Here is a tiny trained network, its code and every weight. The questions are about switching its units off for an input and a class, where a switched-off unit gives its printed mean instead of its output.

import numpy as np


def w(rows, s, z=0):
    codes = np.array(rows[::2]) - 128.0
    scale = np.full(codes.shape[1], s)
    scale[-1] = z or s
    return codes * scale


def f(y):
    return np.maximum(y, 0)


def log_softmax(a):
    a = a - a.max(-1, keepdims=True)
    return a - np.log(np.exp(a).sum(-1, keepdims=True))


def net(x, mask):
    res = np.array(x, float).reshape(1, 8) / 4 @ E
    y = f(res @ A[0][:, :-1].T + A[0][:, -1])
    res = res + np.where(mask, y, B[0][:, -1]) @ B[0][:, :-1]
    return log_softmax(res[-1] @ U[:, :-1].T + U[:, -1])


A, B = {}, {}
E = w([
[1,139,107,133,103,89,110,106,124],'x0',
[127,128,132,121,130,137,129,128,133],'x1',
[135,122,119,149,130,114,127,121,118],'x2',
[150,186,102,153,103,109,32,228,148],'x3',
[156,126,129,172,12,112,151,94,214],'x4',
[127,187,49,144,90,213,185,129,85],'x5',
[158,91,32,12,122,86,112,111,144],'x6',
[126,129,128,126,128,130,127,128,127],'x7',
],0.0078)
A[0] = w([
[139,161,91,128,92,166,160,119,125,123],'N1',
[8,129,101,129,138,89,123,129,80,165],'N2',
[81,163,69,135,111,167,138,121,107,125],'N3',
[114,94,140,119,142,147,199,61,137,135],'N4',
[124,118,142,147,33,116,138,79,198,136],'N5',
[101,169,224,214,133,161,157,152,122,92],'N6',
[131,190,101,148,121,117,57,226,153,104],'N7',
[74,99,171,109,132,51,102,123,146,123],'N8',
[130,105,129,112,190,164,116,157,74,141],'N9',
[148,107,35,71,133,97,107,128,156,90],'N10',
[172,160,97,133,124,122,86,160,138,150],'N11',
[119,105,167,127,121,87,110,128,154,120],'N12',
[121,166,81,141,135,190,141,125,100,89],'N13',
[160,100,145,88,121,133,187,62,96,132],'N14',
[95,89,198,142,145,78,86,126,185,127],'N15',
[145,93,56,45,91,103,125,123,136,70],'N16',
[123,70,170,121,169,93,75,132,146,77],'N17',
[160,93,188,117,159,80,102,135,164,112],'N18',
[171,198,86,117,110,104,55,206,156,82],'N19',
[254,106,150,134,169,154,161,159,96,156],'N20',
[67,135,128,119,97,118,127,119,147,199],'N21',
[125,90,145,107,141,139,166,66,116,110],'N22',
[141,157,76,128,115,174,151,131,99,84],'N23',
[179,111,135,163,40,116,168,108,239,126],'N24',
[118,169,189,188,123,154,108,141,112,109],'N25',
[56,147,111,169,120,80,115,103,105,235],'N26',
[100,126,128,104,220,126,114,160,43,94],'N27',
[122,179,107,142,121,156,156,136,108,93],'N28',
[198,116,154,128,141,168,138,144,136,252],'N29',
[116,154,64,147,118,164,148,132,113,79],'N30',
[102,147,78,138,91,159,158,147,97,118],'N31',
[161,175,119,126,96,116,79,170,137,140],'N32',
],0.0081,0.0045)
B[0] = w([
[148,179,160,111,132,74,145,114,104,191],'N1',
[162,103,66,99,94,185,142,201,233,234],'N2',
[178,159,160,110,67,76,180,117,153,204],'N3',
[76,93,142,199,164,91,178,124,136,210],'N4',
[117,182,60,131,209,141,51,144,111,231],'N5',
[132,74,154,47,80,207,34,95,52,237],'N6',
[66,85,188,205,161,82,193,89,145,242],'N7',
[181,150,137,116,73,78,183,119,140,197],'N8',
[116,187,72,123,202,119,80,143,133,210],'N9',
[107,64,185,67,61,206,63,91,44,218],'N10',
[92,99,137,166,144,128,172,138,128,203],'N11',
[164,178,135,95,110,87,155,119,94,173],'N12',
[162,159,155,123,113,79,146,99,121,193],'N13',
[67,85,141,208,158,118,185,124,139,206],'N14',
[183,158,143,100,107,68,162,121,95,208],'N15',
[120,84,174,86,91,190,55,77,42,215],'N16',
[165,185,167,103,107,53,166,81,116,180],'N17',
[170,170,149,106,92,77,173,121,110,194],'N18',
[61,101,185,194,152,108,180,90,131,238],'N19',
[137,94,85,94,74,180,139,199,241,233],'N20',
[140,112,91,125,112,156,135,199,141,200],'N21',
[71,127,152,175,146,106,165,118,141,189],'N22',
[166,175,195,102,96,53,183,82,119,187],'N23',
[108,195,46,139,253,147,41,130,89,254],'N24',
[112,67,168,85,80,192,74,103,75,206],'N25',
[157,100,96,91,92,157,123,202,164,231],'N26',
[127,193,88,133,229,140,62,98,129,230],'N27',
[165,144,164,96,100,79,139,92,116,175],'N28',
[144,101,96,110,89,137,136,204,165,234],'N29',
[162,159,152,91,100,80,172,88,128,181],'N30',
[165,152,136,114,101,90,159,108,114,196],'N31',
[81,100,148,176,163,103,172,123,148,211],'N32',
],0.0063,0.0068)
U = w([
[239,231,182,100,94,67,196,71,99,84],'0',
[106,31,182,85,83,201,54,73,19,102],'1',
[2,71,169,212,176,104,204,99,154,87],'2',
[124,248,53,129,235,141,58,125,106,105],'3',
[141,125,114,129,112,131,151,165,122,254],'4',
[174,93,86,103,81,163,154,208,241,114],'5',
],0.0083,0.0077)

Each question gives the input, the list of numbers given to net, and the class t.
The units are the neurons (one row each of A and B). Each row of codes is followed by its name. A weight is (code - 128) times the scale printed after its matrix; where a second scale follows, it is the last column's (A, B and U).
mask holds one flag per neuron, in row order. A switched-off neuron (its flag False) gives its mean, the last column of its row in B, instead of its output. The means were averaged over made-up inputs and are rounded, as every weight is.
A unit's drop is (log p(t) with every unit on - log p(t) with that unit switched off) / (log p(t) with every unit on - log p(t) with every unit switched off).
The circuit of an input: a set's keep is (log p(t) with only the set's units on - log p(t) with every unit switched off) / (log p(t) with every unit on - log p(t) with every unit switched off). Starting from the 12 units with the biggest drops (on a tie, the unit counted first), units are removed one at a time, each time the one whose removal leaves the highest keep (on an exact tie, the one counted first), for as long as the keep stays at least 0.8.
circuit, biggest first: the units of the circuit, biggest drop first
most important unit: the unit with the biggest drop
k most important neurons: the k neurons with the biggest drops, biggest first
drop of u: that unit's drop, to one decimal
input [3,4,-7,-6,-1,-5,-7,-2], class 1: most important unit => N6
input [1,0,-4,-5,-6,3,-8,-1], class 1: 2 most important neurons => (N6 N25)
input [7,-5,-3,-4,0,5,-8,1], class 1: 2 most important neurons => (N6 N25)
input [-7,-7,8,8,4,2,3,-6], class 2: circuit, biggest first => (N19 N7)
input [-5,2,8,0,-4,1,1,-1], class 5: 2 most important neurons => (N20 N24)
input [0,-3,4,2,1,-1,5,4], class 1: circuit, biggest first => (N10 N16)
input [5,2,-6,-4,2,1,6,8], class 1: 2 most important neurons => (N16 N10)
input [7,-5,7,-1,3,2,3,0], class 5: 2 most important neurons => (N2 N26)
input [5,-8,2,-3,-5,-4,-7,-2], class 4: 3 most important neurons => (N2 N10 N16)
input [-8,2,5,3,4,-1,-8,8], class 1: 3 most important neurons => (N6 N25 N2)
input [1,0,-1,-1,7,-1,0,7], class 3: circuit, biggest first => (N24 N5)
input [3,-6,-2,-5,3,-6,0,6], class 0: 2 most important neurons => (N15 N8)
input [7,-3,2,4,1,-1,-2,3], class 5: circuit, biggest first => (N2 N26)
input [-1,-1,3,4,8,2,-7,0], class 3: 4 most important neurons => (N24 N5 N10 N16)
input [8,7,-6,8,0,-1,8,3], class 1: most important unit => N10
input [-4,4,-5,5,7,-6,-4,-1], class 3: 2 most important neurons => (N24 N5)
input [5,-5,-8,6,-4,3,-5,-7], class 2: 4 most important neurons => (N7 N10 N19 N16)
input [-7,-6,0,8,-1,-8,8,-5], class 0: 4 most important neurons => (N18 N17 N6 N15)
input [6,4,-2,5,4,6,-7,-6], class 1: 2 most important neurons => (N6 N25)
input [8,-1,-3,3,-7,0,0,3], class 5: 2 most important neurons => (N2 N24)
input [8,-6,5,-7,6,6,1,-5], class 5: circuit, biggest first => (N2)
input [-6,-3,-3,8,-5,-2,0,-1], class 2: circuit, biggest first => (N7 N19)
input [-1,-8,-1,-4,3,4,-8,0], class 1: drop of N6 => 0.5
input [-6,-4,7,4,0,8,7,2], class 0: drop of N6 => 0.1
input [-7,-5,-8,-5,-5,0,5,-8], class 5: drop of N25 => 0.1
input [5,-4,3,3,-3,2,-2,-5], class 5: drop of N8 => 0.0
input [-7,-2,-5,-1,-7,-5,2,6], class 3: circuit, biggest first => (N27)
